Here is a tiny trained network, its code and every weight. The questions are about switching its units off for an input and a class, where a switched-off unit gives its printed mean instead of its output.

import numpy as np


def w(rows, s, z=0):
    codes = np.array(rows[::2]) - 128.0
    scale = np.full(codes.shape[1], s)
    scale[-1] = z or s
    return codes * scale


def f(y):
    return y / 2 * (1 + np.tanh(0.7978845608 * (y + 0.044715 * y**3)))


def log_softmax(a):
    a = a - a.max(-1, keepdims=True)
    return a - np.log(np.exp(a).sum(-1, keepdims=True))


def net(x, mask):
    res = np.array(x, float).reshape(1, 4) / 4 @ E
    y = f(res @ A[0][:, :-1].T + A[0][:, -1])
    res = res + np.where(mask, y, B[0][:, -1]) @ B[0][:, :-1]
    return log_softmax(res[-1] @ U[:, :-1].T + U[:, -1])


A, B = {}, {}
E = w([
[171,228,102,77,130],'x0',
[7,137,105,82,96],'x1',
[104,104,57,111,40],'x2',
[128,129,131,130,127],'x3',
],0.012)
A[0] = w([
[44,187,154,126,138,4],'neuron 0',
[120,79,154,90,147,114],'neuron 1',
[130,196,99,83,98,254],'neuron 2',
[141,124,135,129,161,111],'neuron 3',
[124,141,103,152,160,106],'neuron 4',
[69,134,190,127,251,121],'neuron 5',
[133,127,136,105,107,122],'neuron 6',
[232,82,137,178,79,144],'neuron 7',
[91,98,144,131,98,58],'neuron 8',
[94,139,128,118,124,133],'neuron 9',
[193,171,155,131,183,133],'neuron 10',
[85,130,113,144,91,136],'neuron 11',
[145,219,116,85,79,69],'neuron 12',
[119,168,113,125,122,84],'neuron 13',
[109,144,98,113,130,87],'neuron 14',
],0.017,0.0065)
B[0] = w([
[145,68,114,169,132,185],'neuron 0',
[173,143,113,152,111,152],'neuron 1',
[155,150,117,208,148,252],'neuron 2',
[161,145,137,144,110,148],'neuron 3',
[146,139,139,130,120,129],'neuron 4',
[99,21,65,130,125,242],'neuron 5',
[137,83,169,104,162,136],'neuron 6',
[76,36,69,127,142,233],'neuron 7',
[153,200,146,95,120,176],'neuron 8',
[152,137,135,95,111,166],'neuron 9',
[178,232,199,142,107,235],'neuron 10',
[140,153,149,46,136,200],'neuron 11',
[91,7,115,105,121,216],'neuron 12',
[141,108,129,92,123,148],'neuron 13',
[79,164,145,117,109,152],'neuron 14',
],0.019,0.013)
U = w([
[120,47,122,247,146,78],'0',
[68,40,110,137,115,250],'1',
[170,217,247,142,89,49],'2',
],0.011,0.0026)

Each question gives the input, the list of numbers given to net, and the class t.
The units are the neurons (one row each of A and B). Each row of codes is followed by its name. A weight is (code - 128) times the scale printed after its matrix; where a second scale follows, it is the last column's (A, B and U).
mask holds one flag per neuron, in row order. A switched-off neuron (its flag False) gives its mean, the last column of its row in B, instead of its output. The means were averaged over made-up inputs and are rounded, as every weight is.
A unit's drop is (log p(t) with every unit on - log p(t) with that unit switched off) / (log p(t) with every unit on - log p(t) with every unit switched off).
The circuit of an input: a set's keep is (log p(t) with only the set's units on - log p(t) with every unit switched off) / (log p(t) with every unit on - log p(t) with every unit switched off). Starting from the 12 units with the biggest drops (on a tie, the unit counted first), units are removed one at a time, each time the one whose removal leaves the highest keep (on an exact tie, the one counted first), for as long as the keep stays at least 0.8.
circuit, biggest first: the units of the circuit, biggest drop first
k most important neurons: the k neurons with the biggest drops, biggest first
drop when u is switched off: that unit's drop, to one decimal
input [-5,-5,5,4], class 1: circuit, biggest first -> [neuron 2]
input [-1,1,8,4], class 2: circuit, biggest first -> [neuron 5; neuron 7]
input [-2,-7,2,7], class 1: 4 most important neurons -> [neuron 7; neuron 2; neuron 0; neuron 1]
input [1,6,-2,3], class 0: 3 most important neurons -> [neuron 0; neuron 2; neuron 7]
input [5,-3,0,-2], class 2: 3 most important neurons -> [neuron 10; neuron 5; neuron 0]
input [-2,-6,6,-1], class 1: 3 most important neurons -> [neuron 2; neuron 7; neuron 10]
input [-7,-8,6,5], class 1: 2 most important neurons -> [neuron 7; neuron 2]
input [-1,6,7,8], class 2: 2 most important neurons -> [neuron 5; neuron 7]
input [8,2,-1,7], class 0: 2 most important neurons -> [neuron 12; neuron 2]
input [8,7,0,4], class 0: 2 most important neurons -> [neuron 2; neuron 0]
input [-5,-6,1,-2], class 1: 3 most important neurons -> [neuron 2; neuron 7; neuron 0]
input [2,8,0,4], class 0: 2 most important neurons -> [neuron 2; neuron 0]
input [7,-8,-2,-6], class 2: drop when neuron 10 is switched off -> 5.2
input [1,8,-6,-7], class 0: circuit, biggest first -> [neuron 0]
input [-8,-7,1,5], class 1: drop when neuron 7 is switched off -> 1.1
input [-3,-5,4,-5], class 1: drop when neuron 2 is switched off -> 1.0
